Here is a tiny trained network, its code and every weight. The questions are about switching its units off for an input and a target symbol, where a switched-off unit gives its printed mean instead of its output.

import numpy as np


def w(rows, s, z=0):
    codes = np.array(rows[::2]) - 128.0
    scale = np.full(codes.shape[1], s)
    scale[-1] = z or s
    return codes * scale


def softmax(a):
    e = np.exp(a - a.max(-1, keepdims=True))
    return e / e.sum(-1, keepdims=True)


def log_softmax(a):
    a = a - a.max(-1, keepdims=True)
    return a - np.log(np.exp(a).sum(-1, keepdims=True))


def net(x, mask):
    ids = ['ΔΘΠαεζημ'.index(c) for c in x.split()]
    T = len(ids)
    res = E[ids] + P[:T]
    u = 0
    for l in range(2):
        r = res
        for j in range(3):
            rows = slice(3 * j, 3 * j + 3)
            q, k, v = (r @ M[l][rows].T for M in (Q, K, V))
            z = softmax(np.where(np.tri(T) > 0, q @ k.T / 3**0.5, -1e9)) @ v
            o = O[l][rows]
            res = res + np.where(mask[u + j], z, o[:, -1]) @ o[:, :-1]
        u += 3
    return log_softmax(res[-1] @ U[:, :-1].T + U[:, -1])


Q, K, V, O = {}, {}, {}, {}
E = w([
[186,27,146,149,150,216,117],'Δ',
[125,173,109,76,193,111,104],'Θ',
[123,108,168,206,119,66,129],'Π',
[66,162,120,94,157,172,183],'α',
[93,198,124,111,104,188,94],'ε',
[64,153,63,82,126,113,133],'ζ',
[252,209,109,160,120,132,156],'η',
[135,117,82,111,151,132,34],'μ',
],0.019)
P = w([
[43,176,189,26,210,114,2],'0',
[55,149,77,129,121,152,140],'1',
[76,155,74,156,141,150,138],'2',
[82,139,72,148,123,155,149],'3',
[97,150,80,153,107,163,146],'4',
[90,144,74,145,85,158,161],'5',
[107,157,84,159,124,155,140],'6',
[91,128,72,148,102,159,158],'7',
[99,172,73,149,87,172,141],'8',
[95,159,85,159,86,188,156],'9',
],0.0073)
Q[0] = w([
[104,93,105,113,189,87,194],'L0H0',
[101,121,115,83,130,105,120],'L0H0',
[127,145,137,100,153,141,171],'L0H0',
[106,120,123,122,80,127,107],'L0H1',
[127,132,86,134,156,142,101],'L0H1',
[182,75,164,125,74,87,152],'L0H1',
[36,159,75,6,121,211,50],'L0H2',
[99,124,129,129,52,100,114],'L0H2',
[117,123,121,39,84,168,118],'L0H2',
],0.011)
K[0] = w([
[122,141,25,81,35,234,150],'L0H0',
[60,186,120,130,188,157,97],'L0H0',
[144,143,170,143,95,223,79],'L0H0',
[26,85,153,151,121,134,8],'L0H1',
[91,203,124,109,192,213,88],'L0H1',
[165,27,103,227,7,68,177],'L0H1',
[107,152,255,22,178,96,75],'L0H2',
[32,168,82,21,165,36,194],'L0H2',
[165,154,150,6,219,175,48],'L0H2',
],0.006)
V[0] = w([
[104,75,146,152,31,68,55],'L0H0',
[124,117,147,157,97,61,167],'L0H0',
[147,197,161,145,37,205,123],'L0H0',
[153,152,31,119,126,63,124],'L0H1',
[92,150,229,206,140,127,16],'L0H1',
[39,184,11,178,122,182,153],'L0H1',
[161,111,120,167,79,116,131],'L0H2',
[65,131,107,220,59,227,140],'L0H2',
[194,11,87,142,156,107,1],'L0H2',
],0.0065)
O[0] = w([
[118,72,48,119,170,64,140,126],'L0H0',
[100,69,120,100,249,77,172,116],'L0H0',
[132,128,102,133,181,176,35,131],'L0H0',
[53,87,33,106,16,131,93,154],'L0H1',
[163,93,158,65,197,6,77,204],'L0H1',
[29,133,96,25,121,147,139,253],'L0H1',
[157,98,62,233,42,163,142,90],'L0H2',
[41,3,199,179,62,142,87,117],'L0H2',
[146,131,85,2,10,184,107,105],'L0H2',
],0.0055,0.005)
Q[1] = w([
[208,171,111,134,112,168,125],'L1H0',
[86,178,60,41,131,99,108],'L1H0',
[107,155,68,152,185,126,137],'L1H0',
[33,157,111,10,196,153,73],'L1H1',
[101,166,141,148,138,68,129],'L1H1',
[186,109,130,97,146,170,177],'L1H1',
[155,72,204,195,82,90,187],'L1H2',
[143,168,156,156,107,127,107],'L1H2',
[166,127,103,87,148,136,163],'L1H2',
],0.011)
K[1] = w([
[234,153,23,98,45,158,163],'L1H0',
[134,233,144,65,164,67,78],'L1H0',
[235,139,189,140,138,8,105],'L1H0',
[118,120,227,1,158,106,96],'L1H1',
[76,218,92,150,148,57,152],'L1H1',
[169,159,72,140,157,227,225],'L1H1',
[57,60,64,223,135,102,210],'L1H2',
[183,145,137,206,122,26,120],'L1H2',
[203,163,24,74,133,126,125],'L1H2',
],0.0077)
V[1] = w([
[160,231,95,113,109,155,144],'L1H0',
[2,96,38,178,105,132,110],'L1H0',
[67,126,52,140,79,139,151],'L1H0',
[14,106,108,158,174,125,177],'L1H1',
[105,182,31,90,48,54,144],'L1H1',
[117,132,57,166,98,92,27],'L1H1',
[55,149,186,120,94,80,142],'L1H2',
[65,148,106,67,137,108,218],'L1H2',
[56,149,151,147,117,100,67],'L1H2',
],0.0083)
O[1] = w([
[107,121,110,178,179,97,193,156],'L1H0',
[134,194,168,98,154,105,128,85],'L1H0',
[141,137,110,66,186,90,97,51],'L1H0',
[102,122,157,172,179,179,64,140],'L1H1',
[169,81,137,101,197,114,150,176],'L1H1',
[115,41,185,83,125,156,169,207],'L1H1',
[171,183,184,149,152,71,121,202],'L1H2',
[176,160,91,129,136,177,122,156],'L1H2',
[173,104,253,159,102,113,129,255],'L1H2',
],0.011,0.0058)
U = w([
[91,120,127,78,198,190,129,147],'Δ',
[70,93,216,152,95,104,167,211],'Θ',
[114,69,154,47,111,160,195,4],'Π',
[141,106,118,97,69,254,106,213],'α',
[18,61,118,156,160,172,150,40],'ε',
[206,131,90,182,115,141,220,205],'ζ',
[81,168,98,191,136,159,105,42],'η',
[51,145,110,98,101,110,149,51],'μ',
],0.0063,0.0037)

Each question gives the input, a string of symbols that net reads in full, and the target symbol t.
The units are the heads (3 rows each of Q, K, V and O). Each row of codes is followed by its name. A weight is (code - 128) times the scale printed after its matrix; where a second scale follows, it is the last column's (O and U).
mask holds one flag per head, layer by layer. A switched-off head (its flag False) gives its mean, the last column of its rows in O, instead of its output. The means were averaged over made-up inputs and are rounded, as every weight is.
A unit's drop is (log p(t) with every unit on - log p(t) with that unit switched off) / (log p(t) with every unit on - log p(t) with every unit switched off).
The circuit of an input: a set's keep is (log p(t) with only the set's units on - log p(t) with every unit switched off) / (log p(t) with every unit on - log p(t) with every unit switched off). Starting from all 6 units, units are removed one at a time, each time the one whose removal leaves the highest keep (on an exact tie, the one counted first), for as long as the keep stays at least 0.8.
units of the circuit, in order: the units of the circuit, biggest drop first
most important unit: the unit with the biggest drop
heads that matter: for each layer, one digit per head in row order, 1 if its drop is at least 0.15 and else 0, layers parted by /
drop when u is switched off: that unit's drop, to one decimal
input ε μ Θ α α, target Θ: heads that matter	101 / 001
input μ Π ζ Θ Π μ, target Π: units of the circuit, in order	L1H1, L0H2
input Δ Π Π ζ ε, target μ: units of the circuit, in order	L1H1, L0H2, L0H1, L1H0
input Π Π α Π Θ η Π ζ, target α: heads that matter	010 / 100
input Δ Π ε ε Θ, target μ: units of the circuit, in order	L1H1, L0H1, L0H2, L1H2
input ζ Π Θ, target Δ: heads that matter	010 / 110
input α η Θ Π η ε Π Π Π ε, target η: heads that matter	001 / 010
input ζ Δ Θ Π α ε Π ζ, target Δ: units of the circuit, in order	L1H1, L1H0, L0H1
input Π ε ζ Θ Π Π ε ε, target α: units of the circuit, in order	L0H1, L1H0
input η ε α ε η Π α, target ε: units of the circuit, in order	L1H0, L1H2, L0H2
input η Θ η Π η η ζ ζ, target ε: heads that matter	000 / 101
input Θ ζ Π Π α ε α Θ, target ζ: heads that matter	001 / 110
input Θ ε α Π Π Π Δ α, target ζ: most important unit	L0H2
input α Π Π ε α Π α, target η: most important unit	L1H1
input Π Π Π ζ, target α: units of the circuit, in order	L1H0, L0H1
input Θ Θ ζ ζ, target ζ: units of the circuit, in order	L0H2, L1H0, L1H1, L0H0
input ε Π Θ η μ ε Π Δ Θ, target Θ: units of the circuit, in order	L1H2, L0H0, L0H2
input η Π ζ, target ε: units of the circuit, in order	L1H0, L1H2
input Π ε ε, target α: drop when L0H0 is switched off	0.1
input η ε Δ Π Π Π ζ ε μ, target ε: most important unit	L1H0
